Below are the code and all the weights of a small trained network. Each question names an input and a target symbol and asks about switching units off, where a switched-off unit gives its printed mean instead of its output.

import numpy as np


def w(rows, s, z=0):
    codes = np.array(rows[::2]) - 128.0
    scale = np.full(codes.shape[1], s)
    scale[-1] = z or s
    return codes * scale


def norm(h):
    return h / np.sqrt((h * h).mean(-1, keepdims=True) + 1e-5)


def softmax(a):
    e = np.exp(a - a.max(-1, keepdims=True))
    return e / e.sum(-1, keepdims=True)


def log_softmax(a):
    a = a - a.max(-1, keepdims=True)
    return a - np.log(np.exp(a).sum(-1, keepdims=True))


def net(x, mask):
    ids = ['αζηθλξστφψω'.index(c) for c in x.split()]
    T = len(ids)
    res = E[ids] + P[:T]
    u = 0
    for l in range(2):
        r = norm(res)
        for j in range(3):
            rows = slice(2 * j, 2 * j + 2)
            q, k, v = (r @ M[l][rows].T for M in (Q, K, V))
            z = softmax(np.where(np.tri(T) > 0, q @ k.T / 2**0.5, -1e9)) @ v
            o = O[l][rows]
            res = res + np.where(mask[u + j], z, o[:, -1]) @ o[:, :-1]
        u += 3
    return log_softmax(norm(res)[-1] @ U[:, :-1].T + U[:, -1])


Q, K, V, O = {}, {}, {}, {}
E = w([
[87,80,156],'α',
[98,88,144],'ζ',
[135,123,193],'η',
[111,76,173],'θ',
[193,220,64],'λ',
[100,83,143],'ξ',
[11,112,143],'σ',
[65,16,248],'τ',
[120,85,171],'φ',
[127,144,174],'ψ',
[228,93,160],'ω',
],0.016)
P = w([
[150,170,31],'0',
[56,1,138],'1',
[162,121,119],'2',
[147,115,59],'3',
[13,70,142],'4',
[164,139,166],'5',
[147,115,45],'6',
[9,66,140],'7',
[173,152,199],'8',
[149,122,41],'9',
[10,57,137],'10',
[191,170,202],'11',
[156,126,40],'12',
],0.0078)
Q[0] = w([
[50,93,116],'0.h0',
[136,106,148],'0.h0',
[102,139,91],'0.h1',
[149,88,168],'0.h1',
[125,183,192],'0.h2',
[139,7,132],'0.h2',
],0.02)
K[0] = w([
[85,35,81],'0.h0',
[34,132,125],'0.h0',
[82,171,151],'0.h1',
[189,58,163],'0.h1',
[212,76,187],'0.h2',
[28,11,82],'0.h2',
],0.011)
V[0] = w([
[142,254,104],'0.h0',
[74,209,175],'0.h0',
[25,89,175],'0.h1',
[189,183,177],'0.h1',
[197,190,167],'0.h2',
[96,99,131],'0.h2',
],0.0079)
O[0] = w([
[69,246,200,3],'0.h0',
[86,95,253,109],'0.h0',
[86,77,84,221],'0.h1',
[243,19,82,101],'0.h1',
[112,108,84,46],'0.h2',
[183,114,191,175],'0.h2',
],0.0059,0.0052)
Q[1] = w([
[35,122,239],'1.h0',
[162,125,86],'1.h0',
[148,245,82],'1.h1',
[6,138,87],'1.h1',
[206,173,217],'1.h2',
[103,203,160],'1.h2',
],0.011)
K[1] = w([
[104,35,134],'1.h0',
[108,183,142],'1.h0',
[69,123,119],'1.h1',
[136,224,110],'1.h1',
[210,155,254],'1.h2',
[89,133,158],'1.h2',
],0.015)
V[1] = w([
[91,162,115],'1.h0',
[106,121,156],'1.h0',
[75,160,181],'1.h1',
[156,160,180],'1.h1',
[5,170,91],'1.h2',
[131,136,233],'1.h2',
],0.017)
O[1] = w([
[225,87,127,2],'1.h0',
[143,101,105,203],'1.h0',
[28,142,2,113],'1.h1',
[68,196,103,118],'1.h1',
[166,35,36,64],'1.h2',
[48,124,154,152],'1.h2',
],0.008,0.0034)
U = w([
[147,95,92,85],'α',
[177,101,80,110],'ζ',
[74,167,171,126],'η',
[180,76,148,56],'θ',
[137,177,86,248],'λ',
[194,89,76,130],'ξ',
[96,124,96,253],'σ',
[90,46,151,62],'τ',
[178,111,156,65],'φ',
[4,167,73,195],'ψ',
[130,192,201,169],'ω',
],0.018,0.006)

Each question gives the input, a string of symbols that net reads in full, and the target symbol t.
The units are the heads (2 rows each of Q, K, V and O). Each row of codes is followed by its name. A weight is (code - 128) times the scale printed after its matrix; where a second scale follows, it is the last column's (O and U).
mask holds one flag per head, layer by layer. A switched-off head (its flag False) gives its mean, the last column of its rows in O, instead of its output. The means were averaged over made-up inputs and are rounded, as every weight is.
A unit's drop is (log p(t) with every unit on - log p(t) with that unit switched off) / (log p(t) with every unit on - log p(t) with every unit switched off).
The circuit of an input: a set's keep is (log p(t) with only the set's units on - log p(t) with every unit switched off) / (log p(t) with every unit on - log p(t) with every unit switched off). Starting from all 6 units, units are removed one at a time, each time the one whose removal leaves the highest keep (on an exact tie, the one counted first), for as long as the keep stays at least 0.8.
circuit, biggest first: the units of the circuit, biggest drop first
which heads matter: for each layer, one digit per head in row order, 1 if its drop is at least 0.15 and else 0, layers parted by /
drop when u is switched off: that unit's drop, to one decimal
input ψ τ ψ τ τ, target ψ: which heads matter : 110 / 010
input ψ ψ ψ ψ ψ ζ φ η, target ψ: circuit, biggest first : (0.h0 1.h1)
input τ θ ω α φ ξ, target ω: which heads matter : 001 / 001
input ξ λ ξ σ θ τ ψ σ τ η, target η: circuit, biggest first : (0.h0)
input τ ζ ψ ω, target ω: which heads matter : 000 / 001
input τ ψ τ ζ σ, target τ: circuit, biggest first : (0.h0 1.h1)
input ξ θ θ ζ ψ ψ τ τ τ θ ζ, target ξ: which heads matter : 110 / 001
input ω ψ ξ φ τ ψ τ λ τ, target ω: which heads matter : 010 / 011
input ξ ψ ω θ ψ ψ θ ψ, target ξ: which heads matter : 110 / 001
input ψ η τ ψ θ τ ψ ξ η ψ τ, target ψ: which heads matter : 100 / 010
input ψ φ ψ ψ ψ ψ ψ ψ ψ φ θ, target ψ: which heads matter : 100 / 011
input ψ ξ τ φ θ η θ φ, target ψ: circuit, biggest first : (0.h0 0.h1 1.h1)
input ψ τ τ ψ θ, target ψ: which heads matter : 110 / 010
input θ ψ ψ φ ψ ω θ ψ θ, target ω: circuit, biggest first : (1.h2)
input ω ψ λ τ φ τ ψ η, target ω: which heads matter : 010 / 011
input φ λ ξ ψ α ψ, target ψ: circuit, biggest first : (0.h2 1.h2 0.h1)
input ω ξ ψ θ θ, target ω: circuit, biggest first : (1.h2 1.h1)
input ζ α ξ, target ξ: drop when 1.h0 is switched off : 0.0
input ξ θ ψ ξ θ, target ξ: drop when 0.h1 is switched off : 0.3
input ξ ψ ξ θ θ, target ξ: drop when 1.h2 is switched off : 0.6
